Below are the code and all the weights of a small trained network. Each question names an input and a class and asks about switching units off, where a switched-off unit gives its printed mean instead of its output.

import numpy as np


def w(rows, s, z=0):
    codes = np.array(rows[::2]) - 128.0
    scale = np.full(codes.shape[1], s)
    scale[-1] = z or s
    return codes * scale


def f(y):
    return y / 2 * (1 + np.tanh(0.7978845608 * (y + 0.044715 * y**3)))


def log_softmax(a):
    a = a - a.max(-1, keepdims=True)
    return a - np.log(np.exp(a).sum(-1, keepdims=True))


def net(x, mask):
    res = np.array(x, float).reshape(1, 6) / 4 @ E
    y = f(res @ A[0][:, :-1].T + A[0][:, -1])
    res = res + np.where(mask, y, B[0][:, -1]) @ B[0][:, :-1]
    return log_softmax(res[-1] @ U[:, :-1].T + U[:, -1])


A, B = {}, {}
E = w([
[76,99,10,160,134],'x0',
[123,143,112,99,80],'x1',
[133,119,131,135,144],'x2',
[163,94,124,119,154],'x3',
[18,67,172,56,120],'x4',
[104,208,104,31,183],'x5',
],0.011)
A[0] = w([
[52,105,153,104,126,149],'neuron 0',
[181,130,186,81,148,190],'neuron 1',
[204,191,128,155,117,127],'neuron 2',
[147,223,143,25,245,62],'neuron 3',
[115,170,107,180,155,125],'neuron 4',
[194,149,60,137,141,149],'neuron 5',
[107,216,135,78,212,51],'neuron 6',
[222,232,125,182,142,139],'neuron 7',
[152,200,196,92,133,128],'neuron 8',
[211,120,225,88,95,124],'neuron 9',
[114,109,29,137,161,143],'neuron 10',
[166,161,237,90,121,132],'neuron 11',
[60,33,149,81,159,139],'neuron 12',
[207,163,88,142,120,128],'neuron 13',
[107,38,156,167,59,83],'neuron 14',
[190,91,243,186,18,100],'neuron 15',
[159,197,85,201,127,125],'neuron 16',
[120,66,23,147,111,126],'neuron 17',
[143,171,132,183,185,95],'neuron 18',
[169,180,251,91,152,135],'neuron 19',
[46,140,157,214,167,222],'neuron 20',
[116,88,165,253,83,92],'neuron 21',
[55,80,186,74,142,121],'neuron 22',
[171,106,151,123,212,252],'neuron 23',
[74,142,15,121,183,110],'neuron 24',
[140,177,122,116,65,100],'neuron 25',
[155,171,108,202,144,83],'neuron 26',
[99,218,115,75,158,97],'neuron 27',
[71,102,38,151,178,138],'neuron 28',
],0.011,0.0032)
B[0] = w([
[169,162,180,84,180,186],'neuron 0',
[112,108,143,193,108,182],'neuron 1',
[144,181,187,78,144,209],'neuron 2',
[168,24,43,150,182,231],'neuron 3',
[128,142,165,126,111,157],'neuron 4',
[102,159,170,92,132,199],'neuron 5',
[165,73,39,116,187,197],'neuron 6',
[128,200,165,71,152,251],'neuron 7',
[143,105,74,216,70,188],'neuron 8',
[89,115,107,153,70,211],'neuron 9',
[62,86,171,155,62,196],'neuron 10',
[42,141,173,206,60,204],'neuron 11',
[143,167,239,94,195,212],'neuron 12',
[190,180,197,60,136,203],'neuron 13',
[196,102,72,69,204,201],'neuron 14',
[143,95,36,177,142,249],'neuron 15',
[165,188,159,89,140,212],'neuron 16',
[84,88,129,190,74,203],'neuron 17',
[143,131,152,135,164,165],'neuron 18',
[47,110,171,181,16,215],'neuron 19',
[86,151,101,108,91,168],'neuron 20',
[190,69,62,129,201,221],'neuron 21',
[163,202,185,12,172,207],'neuron 22',
[127,139,152,162,114,174],'neuron 23',
[91,100,83,205,90,211],'neuron 24',
[130,130,154,122,109,154],'neuron 25',
[122,117,163,121,175,188],'neuron 26',
[183,114,55,102,154,196],'neuron 27',
[18,112,165,158,2,205],'neuron 28',
],0.0077,0.012)
U = w([
[62,105,150,208,43,254],'0',
[161,187,241,12,180,148],'1',
[199,54,3,136,184,38],'2',
],0.011,0.00039)

Each question gives the input, the list of numbers given to net, and the class t.
The units are the neurons (one row each of A and B). Each row of codes is followed by its name. A weight is (code - 128) times the scale printed after its matrix; where a second scale follows, it is the last column's (A, B and U).
mask holds one flag per neuron, in row order. A switched-off neuron (its flag False) gives its mean, the last column of its row in B, instead of its output. The means were averaged over made-up inputs and are rounded, as every weight is.
A unit's drop is (log p(t) with every unit on - log p(t) with that unit switched off) / (log p(t) with every unit on - log p(t) with every unit switched off).
most important unit: the unit with the biggest drop
top k neurons: the k neurons with the biggest drops, biggest first
drop of u: that unit's drop, to one decimal
input [4,-3,-4,1,5,-4], class 1: most important unit -> neuron 12
input [-2,3,8,2,2,3], class 2: top 2 neurons -> neuron 28; neuron 3
input [-6,-5,3,-2,2,8], class 2: top 2 neurons -> neuron 3; neuron 6
input [4,2,8,0,-2,4], class 0: top 2 neurons -> neuron 28; neuron 21
input [-8,7,-5,-5,-5,6], class 0: top 2 neurons -> neuron 19; neuron 11
input [4,-8,6,-6,-4,0], class 0: top 4 neurons -> neuron 22; neuron 28; neuron 12; neuron 24
input [6,7,6,7,-6,1], class 0: top 2 neurons -> neuron 17; neuron 24
input [-5,-2,-5,-8,-6,-5], class 1: top 2 neurons -> neuron 7; neuron 2
input [5,4,-8,5,0,-6], class 2: top 3 neurons -> neuron 14; neuron 21; neuron 19
input [-5,3,-6,5,-6,8], class 2: top 3 neurons -> neuron 3; neuron 6; neuron 8
input [1,8,-7,3,0,2], class 2: drop of neuron 12 -> 0.3
input [-3,2,7,5,-8,-7], class 1: drop of neuron 7 -> 0.2
input [2,4,4,-7,-3,-4], class 2: drop of neuron 21 -> 0.2
input [-8,6,3,3,-7,0], class 0: most important unit -> neuron 19
input [0,-1,5,5,-2,0], class 1: drop of neuron 15 -> 0.1
